Each row is shifted at random along 3 fixed directions that mean nothing.
Known rows, with every way that one mark hangs from another
Q883{Q369 Q677 Q979 Q983}: [   7,   11,  -30,  -69,  -48,  -31, -133,   -1,  146, -189,  -94,  -42,
  -86,    0,   92,  -52,   14,  140,  143,   76,  -46,  284,   84,  224,
   -7,   63,  142,   14, -280, -108,    4,  235,  132,    4,  134, -199,
 -215,   20, -335,  136, -361, -120, -105]
Q369{Q883{Q983} Q979{Q405 Q677{Q298}}}: [  33,   36,   20,  -19,  -68,   -1,   37,  116,   22,  -20,   68,  -24,
  -37,    1,   46, -109,   43,  141,   67,  -15,   21,  210,   21,  119,
   18,  -38,   62,   92, -104,  -56,    3,   17,  -28,  -17,  -15,   81,
  -61,   70,  -35, -170,  -28, -149,   -9]
Q363{Q179{Q405} Q979{Q677{Q369}}}: [  50,  -22,   -6,  -18,  -40,  -41,  112, -102,   -6,   44,   20,   84,
   57,   19,  -29,   55,   -6, -183,   -6,   -4,   14, -118,  -34, -148,
  -33,   15,  -52,  110,   38,   87,    6,  -50,  -48,  -38,  -38,   28,
   49,  -40,   93,    9,   40,  139,   47]
Q179{Q17 Q405 Q520{Q883{Q983} Q979}}: [ -37,  -64,  -19,  222,    4,   79,   81,   38,   54, -152, -152,   84,
  130,   43,    4,  108,   15,  -37,  -23, -114,  160, -285,   66,  252,
  -99,   10,  -33,   87,   81,   34,  139,  177,  -61,   32, -129, -112,
    1, -127,   88,  -95,  -18,  158,  -24]
Q405{Q17{Q363{Q179 Q979}}}: [  41, -221, -133, -139,   69,   45,  162,  133,   67,  106, -203,  164,
   74,  -44,  -33,   73,  -68, -142, -120, -141,   26,   62,   42,    6,
   18,  -73,  -71,  137,  195,  -76,  -59,   41, -126,  161,   85,  -28,
   97,   47,  167,  246,   55,   37,  -28]
Q405{Q17{Q363{Q179 Q979{Q677{Q883}}}}}: [  -8, -204, -109, -108,   87,  -61,  168,  104,  -83,  135,  -94,  158,
   21,   52, -106,   43,   14, -142, -207, -141, -134,    3,  -32, -151,
  -10, -127,  -90,   92,  180,  -37, -117, -130, -181,  108,  -74,  -16,
  172,   55,  196,  169,  158,   13,   31]
Q520{Q369{Q363} Q883{Q979}}: [ -75,  352,  102,  -38,  -29,   -6, -216, -160,  -68,   45,  218, -259,
   62,  -56,   45,  -28,  -85,   41,   70,  230,   29,  -95, -113,  131,
  100,   14,   53, -257, -103,   18,    4,  -44,  164,  -60,  140,  107,
 -148,  -64, -133, -254,  -83,   87,    7]
Q883{Q369 Q983{Q363{Q17 Q179{Q520} Q979{Q677}}}}: [ 113,    2,   62,   92, -182,  -89, -140, -133,  -59,   31,   24,   38,
  -23,   21,   90,  100,   47,  130,  129,  125, -178, -251,  -54,  -84,
  -80,   64,   14,   -3,   42,   94,    7,  -32,   39, -130,  -13,    2,
  106,  -37, -106,   43,   17,   66,   29]
Q677{Q298 Q883{Q369 Q979{Q405{Q17} Q520}}}: [  19,  -27,   48,  -11,   83,   78, -139,    1,   48,   -3,   12, -104,
 -167,  -48,   45, -181,   60,   22,   64,   74,   59,  160,    6,  -65,
  -88,   67,   31,   91, -241,  -42,  -98,   62,  170,  -92,  -71,  -91,
 -185,  -70,  -76, -135,  -98, -225,  -59]
Q179{Q17 Q405 Q520}: [   4, -103,  -74,  100,   87,   66,  186,   75,  129, -255, -120,  136,
   47,   60,   64,   78,   -2, -197,  -39,  -75,  379,  -61,    4,  105,
   46,   60,   37,   27,  -19,    1,   81,  244,  -31,    2,  -64, -124,
  -39,  -88,  -18,  124,  -13,  206,   -5]
Q520{Q369{Q979{Q677}} Q883}: [ -59,   17,  -54, -133,  168,  188,   34,  202,  161, -106,  -51,  -83,
  151, -143,    7, -148,  -74,   75,  -54,  -77,   69,   93,   27,  453,
  147,  -49,  100,   29,  -99,  -75,   36,   82, -145,  191,  193,  106,
 -145,   -6,    2,  -15,  -77,  -65,  -81]
Q405{Q17{Q363{Q179 Q979{Q520{Q369} Q677}}}}: [ -31, -116,  -76,  -78,   67,   22,   70,  135,  -51,   84,  -37,   37,
   35,   -1,  -10,  -40,   26, -127,  -88,  -81, -122, -298,  -12,   12,
  -11,  -48,  -59,   16,  114,   58, -132, -133, -150,   42, -151,  189,
   94,   50,  196,  138,  168,    7,   26]
Q17{Q363{Q179{Q405 Q520{Q369}}}}: [ -33,   73,  -41,   34,   91,   59,  -63,  -40,  179, -191,   47, -109,
 -109,   -4,  141,   10,    5, -293,  -32,   36,  280, -290,  -90,   39,
  191,   40,   89, -205, -180,  -53,  -63,  108,   42,   73, -161,   18,
 -175,   47, -198,  136,  -71,  167,  -28]
Q405{Q17{Q363{Q179 Q979{Q520}}}}: [  26, -196, -126,  -99,   79,   54,  132,  164,   17,   64, -138,  150,
   34,  -38,  -17,   10,   -8, -157,  -78, -129,  -17,  -77,   25,  -60,
   12,  -43,  -80,   72,  179,  -35,  -96,  -14, -138,  107,    6,   97,
   71,   77,  209,  265,  117,   15,    2]
Q405{Q17{Q363{Q979{Q677{Q298 Q883{Q369}}}}}}: [  34, -118,   39, -118,  -18,  130,   70,   39,   52,   37,  -85,  -28,
  -45,  -53,   32,  -60,  -46,   60,  -29,   14,   -5,   59,  -24,   96,
 -106,   32,  -25,  245, -171,   29,   21,  129,   85,   79,  -49, -273,
  -15, -111,  -64,  -93,  -79, -150,  -70]
Q17{Q363{Q979{Q405 Q520 Q677}}}: [ -15, -207,  -35,   -5,  -98,   85,  245,  258,   24,  -18,  -72,  104,
   88,  -71,  -38,  -75,  -21,   34,   66,  -43,  -19, -378,   51,  220,
 -189,   95,  -78,  217,   65,  148,   61,   54, -216,    8,   -5,  266,
  113,  -57,  176,  -39,   78,  -78,    9]
Q883{Q677{Q369{Q363}} Q979{Q520} Q983{Q298}}: [ -29,  -45,  -32,  122,  -38, -204,   22,   68, -177, -123,    1,  115,
  -51,  132, -139,   41,  139,  169,  -25,  -82, -286,  255,  153, -290,
  -49,  -28,  -34, -127,  123,   41,   29, -138,  -95,  -76,  -51,  -76,
  111,  134,  -14,  113,   47, -136,   38]
Q369{Q363{Q979} Q883}: [  47,  194,   59, -145,  -62,   83,   42,  -62,   75,   86,   82,  -16,
  124,  -93,   75,  -20,  -99,   69,  104,   99,  208,   69, -129,  235,
   46,   45,    5,   27,  -18,  -66,  143,  129,  101,   45,  314,   67,
  -76,    1,  -10,  -96,  -36,   22,  -11]
Q298{Q883{Q677 Q979{Q520}}}: [-100,  -38,  -45,   79,   45, -183,  119,   78,  -82,   80,  -50,   79,
   30,  108, -143,    7,   71,   80,  -20,  -46, -187,   19,   94,  -94,
  -78,   10,  -45,   13,  155,   45,   -1,  -45,  -88, -101,    2,  107,
  156,   -4,   52,   56,   28,    1,   41]
Q17{Q363{Q979{Q405 Q520{Q883{Q983{Q298}}}}}}: [ -20,  131,    2,   93,  -92,   48, -148,  115,  -62, -148,  132,  -98,
 -190,  -84,   28,  -83,   38,  -44,  103,   82,  -51, -322,  -21,  -85,
  157,   40,   36, -284, -101,    4, -116,   -9,  -62,  -31,  -77,  242,
 -133,  125,    1,   40,  -11, -105,    4]
Q298{Q883{Q369{Q979} Q677}}: [ -52,   35,  -39,  -67,  149, -102,   18,   90,  133,  -52,  -80,    1,
   -3,    4,    5,  -79,   43,  112,    4,  -27,  -19,  369,   59,  228,
  178,   -6,  102,  -61,  -70, -169,   22,  163,   25,   74,  148,  -95,
  -44,   83, -213,  148, -186,  -92,  -88]
Q883{Q369{Q363{Q17 Q979}} Q677{Q298} Q983}: [  39,  -18,  -25, -119,  -93, -127, -144, -128,  -95,  -45,   16,   48,
  -60,  120,   30,   73,   21,   78,   63,  -29, -288,  196,  -10, -174,
   51,  -91,   51, -142,  -19, -125,  -40, -119,    5,  -56,  -37, -183,
    1,  165, -114,  264,  -16,  -66,   16]
Q17{Q363{Q179 Q979{Q520}}}: [  17,  163,   29,  -54, -109,    7,  -78,  -78,  -64,   42,  163,  -76,
  -74,  -46,  113,   -6,  -42, -216,  119,  176,  -15, -336, -151, -190,
  114,   57,  -10, -191,  -50,   60, -108,  -31,   72,  -57,    2,  204,
  -64,   43,  -21,   90,   31,  109,   60]
Q363{Q179{Q17} Q979{Q520{Q369}}}: [   4,   96,   34,   -9,   -6,   27,  -58, -104, -118,   79,   75,  -13,
   42,    8,   67,   31,  -28, -182,   33,   44,  -45, -272,  -77, -108,
   13,   15,  -30, -125,   95,  102,  -52, -106,    9,  -79,  -58,  155,
   78,  -21,  151,   87,  159,  151,   88]
Q363{Q17 Q179{Q520{Q369 Q883{Q983{Q298}}}} Q979}: [  36,  -31, -168,  -40,  253,  130, -246,   21,  131, -124,  -65,    9,
 -123,  -73,   36,  -26,   50, -198, -109, -212, -130,  -78,  -17, -168,
  331, -167,  144, -353,  -26, -258, -196, -120, -232,  181,  -29,   92,
 -158,  291,   88,  562,  100,  -47,  -34]
Q17{Q363{Q179{Q405 Q520{Q369}} Q979}}: [ -32,   28,  -92,   93,  109, -118,  -55,  -53,  -10,  -66,   61,    1,
  -61,  119,   67,   83,   71, -393,  -98,  -41,   48, -415,  -82, -275,
  279,  -81,   13, -364,   80,  -47, -145, -129, -122,   13, -244,   30,
    6,  179,  -50,  274,  139,  225,   51]
Q405{Q17{Q363{Q179}}}: [  20,  -38,   85,  -68, -207,  -29,  183,  -35,  -91,  218,  -86,   44,
   90,  -17,  -23,  173, -135,   61,  -35,  113,   41,   10,   15,   45,
 -297,   62, -190,  329,  194,  189,  105,   57,  146,  -24,   85,  -13,
  227, -218,  102, -270,   -5,  183,   22]
Q369{Q363 Q883 Q979}: [  20,  124,  -18, -154,   84,   70,   80,  109,  130,  -15,   29,   27,
  133,  -88,   64,  -78,  -39,   97,   18,  -23,  231,  418,  -51,  345,
  189,  -30,   60,  -29,    3, -186,  131,  150,    4,  158,  332,   41,
 -104,   97,  -57,   -7,  -49,  -48,  -54]
Q677{Q298 Q369 Q883}: [  -7,   -8,   34,  -40,   62,  109,   46,  -87,   18,  -19,   27,  -72,
  -42,  -17,  -82,  -14,  -99,  -47, -116,   -3,  123,  306,   -7, -265,
   25,  -11,    1,   66, -161,   21,   28,  -42,  101,   55,   77, -238,
  -83,  -71,   -2,  -83,  -27,  -31,   21]
Q983{Q298{Q883{Q369 Q677}} Q363{Q17}}: [ -43,   10,   -8,  100,   11, -117,  -51,   70,  -13,  -39,  -62,   38,
  -77,   27, -126,  113,   32,  212,  -62,  -13, -102,  264,   85,  -87,
  130,   48,   36,  -96,  125,  -67,   41,   54,  -56,  -68,   80,  -69,
  165,  -17,  -93,  156,  -28,  -83,  -22]
Q17{Q363{Q179{Q405}}}: [ -26,  184,   48,   30, -185, -146,    5, -144, -125,   18,  162,  -56,
  -63,   82,   53,  158,  -48, -224,   18,  183,  109, -185, -100, -209,
   45,   40,  -67, -122,   39,   92,  -32,  -17,  119, -111, -106,   70,
   55,  -53,  -87, -100,  -18,  304,   79]
Q520{Q883{Q369 Q983} Q979{Q405{Q17} Q677{Q298}}}: [ -47, -129,  -14,   69,  -10,    2,  -19,  147,  -23,   23, -120,  -47,
   78,   -2,  -69,  -40,   24,  222,  -45, -104, -159, -146,  152,  151,
 -223,  -77,  -36,  237,   31,  -38,  -45,  -39,  -72,  -15, -189,  -30,
   19,  -67,  143, -225,  -16, -163,  -55]
Q677{Q298 Q369 Q883{Q983{Q363{Q179{Q17} Q979}}}}: [ 143,  159,  250,   98, -244,  144, -181, -377,  -74,   78,  136, -133,
 -154,  -74,   54,   97,  -88,   54,  123,  239,   70,   98, -128, -224,
 -104,  156,   -1,  105, -194,  215,   90,   66,  367,  -93,    5, -314,
  -33, -246, -163, -332, -105,  -30,   34]
Q677{Q298 Q369{Q363{Q17 Q179}} Q883{Q979 Q983}}: [  93,   -7,   76, -103,  -72,   74, -150, -313,  -27,  160,   58,  -32,
 -116,  -40,  -35,   25,  -26,   33,   14,    8, -169,  456,  -39, -195,
 -157,  -27,   -4,   81, -138,   -9,   32, -110,  169,   57,   38, -187,
  -38,  -23,  -30,  -45,  -48, -109,    8]

Rows
[ -63,  -40,   -2,   -7,   32,  123,   34,  143,   39, -103,   77, -125,
  -13,  -37,    7, -158,  -28,   16,   27,  -18,   67, -276,   26,   28,
  -77,   37,   50,   70, -140,   72,  -65,  -76,  -92,  -71, -146,  232,
  -73,  -39,   77,  -91,   73, -106,   24]
Q979{Q405 Q520{Q369} Q677{Q298}}
[ -42,  160,  124,   61, -140, -164,   44,  -96,  -81,  215,   57,  -91,
   64,   15,  -15,   -6,  -11,  229,  116,  204, -113,  -49,   36,  148,
 -227,  117,  -42,  140,  -15,  171,   97,   91,  177, -153,   55,   34,
  168, -205, -102, -322, -119,   63,    3]
Q298{Q883{Q369 Q979{Q677}}}
[-128,  -38,  -65,   78,  131,  -89,  -47,  114, -111,   75,   48,  -95,
   49,  117,  -79,  -50,   21, -160, -147,  -77,  -34, -280,   19, -216,
  122, -164,    7, -109,   91,  -50, -248, -272, -154, -148, -306,  102,
    6,   35,  216,  -72,  218,  -54,   43]
Q520{Q369 Q979{Q405{Q17} Q677{Q298}}}
[ -56, -103, -131,  333,  168,  -35,  -78,  135,    3, -291, -106,   59,
   14,  119,  -65,  109,  133,  -34, -154, -178,   91,  -81,  136,   55,
  193,  -52,   83, -268,  130,  -40,  -15,   23, -208,   36, -202, -150,
   12,   25,  -72,  137,   33,   99,   -7]
Q179{Q17 Q405 Q520{Q369 Q883{Q979 Q983{Q363}}}}
[  44,   86,  219,  -12, -247,   61,   10, -151,  -44,   21,  -27,  -99,
   31,  -50,  -26,   57,  -88,  327,  101,  141, -155,  278,   60,  114,
 -250,   84,  -69,  319, -123,  215,  241,   74,  237,  -34,  143, -252,
  -20, -212, -146, -486, -220,  -63,  -31]
Q520{Q883{Q677{Q298 Q369{Q979}} Q983}}
[   4,  137,  134,   35, -188,   11,  -72, -149, -109,   77,  106,  -75,
  -72,    4,   17,  -58,  -28,  122,  164,  203,   -3,   72,  -21,    5,
 -212,  111,  -46,  103, -138,  178,   75,   39,  230, -117,  129,   -8,
  -44, -141,  -81, -281, -130,   10,   23]
Q677{Q883{Q979{Q520} Q983}}
[  13,  432,  213,    2, -107,  -42, -168, -397,  -82,  187,  354, -279,
 -108,  -32,   65,  -37,  -83,  -80,  162,  335,  124,  -83, -231, -278,
  170,   88,   51, -255, -239,   93,  -33,  -40,  400, -180,   17,  -40,
 -140,  -64, -175, -291,  -50,   48,   55]
Q677{Q298{Q883} Q369{Q363{Q979}}}
[   7,  -78,  -71,  -57,   10,   34,   -7,   59,  -36,   38,   22,   95,
    4,  -18,  -23,  -51,  -11, -195,   65,  -19,  -12, -150,  -45, -109,
   90,   -5,  -16,  -98,   75,  -16, -105, -128, -161, -107,   75,  307,
  -21,   75,  251,  205,  157,   19,   62]
Q363{Q17 Q979{Q405 Q520}}
[  33,   49,    4,  -82,   93, -128,  -80,   64,  -39,   32,   78,   17,
  -13,  -23,   88, -115,  113,   34,   60,   40,    1,  155,  -25,   58,
   41,  -22,    4,  -99,   81, -132,  -98,  -54,   63,  -44,    2,  175,
  -26,  131,  -15,   10,   48,  -76,  -23]
Q883{Q369{Q363{Q179} Q979{Q405{Q17} Q520}}}
[  23,   85,   77,   59,  -50, -162,   22, -154,   22,  110,   10,  -17,
    9,   21,   46,   48,   37,  282,   60,   45,  -21,  -29,   36,  124,
 -260,   51,  -21,   65,   61,    3,  133,   75,  201,   41,   11,  -27,
  168,    9, -156,  -85,  -75,   82,  -15]
Q298{Q883{Q369{Q363{Q179{Q520}}} Q983}}
[  52, -102,   11, -103,   40,   70,   -2,  -93,  -37,   47,   -3,   70,
  -25,    5,  -89,  -17,  -14,   74,  -84, -132,  -77,  679,   28,  -67,
   43, -111,   -3,   21,  -31,  -64,   86, -127,   13,  149,  115, -252,
    4,   83,   29,   21,   33, -137,   -6]
Q677{Q298 Q369{Q363{Q17} Q979} Q883{Q983}}
[  13,  -20,   15,  220,  -95,  -83,  -10,    0,   -4, -216,  -60,   76,
   12,   95,  -41,  148,   58,  116,   33,   14,   29, -277,   16,  -17,
   26,   52,   -4,   -9,   99,   60,   98,   74,  -65,  -87,  -17, -134,
    0,  -42, -165,  -59,  -76,   97,   -2]
Q179{Q405 Q520{Q883{Q677 Q983{Q363{Q979}}}}}
[ -43,  -80,  -38,  -62,   37,  148,  116,  241,  151, -115,  -13,    2,
   76,  -87,  -16, -195,   47,  296,   27, -154,  118,   -8,   83,  593,
 -208,   42,   46,  188,  -77,  -54,  132,   54, -137,  141,   37,  302,
  -42,   71,   98,  -86,   -4, -213,  -45]
Q979{Q405 Q520{Q369{Q363 Q883{Q983}}} Q677}
[  36, -142,   80,   66,  -55,   28,   93, -116,   33,  215,  -92,   99,
  188,  -64,  -72,   99,  -24,   32,   -4,  -44,  -55, -201,    0,   63,
 -317,   37, -147,  239,  214,   92,  177,  -87,  -41,  -19,   44,  120,
  174, -123,  261, -195,  168,   16,   19]
Q677{Q369{Q363{Q17 Q179{Q520{Q979{Q405}}}}}}
[ -21,   14,  -95,   67,  248, -199,  -43,   -2,  -47,  -17,   12,   64,
  -14,  172,   44,   41,  132, -318, -167,  -86,  113,   32,  -32, -253,
  310, -166,    7, -271,  183, -115, -183, -165,  -63,  -45, -189,  -29,
    5,  170,    6,  170,  164,  213,   25]
Q363{Q179{Q405{Q17} Q520{Q369{Q979}}}}
[  -4,  167,   49,  -34,    6,   31, -142, -155,  -28,   25,  150, -157,
 -122,   10,   39,  -51,  -69, -127,   36,  152,   78,  170, -104, -308,
  135,   -9,   74, -121, -228,  -30,  -98,   -5,  168,  -80,   47, -148,
 -183,  -49, -156,  -74,  -83,  -16,   18]
Q677{Q298 Q883{Q979}}
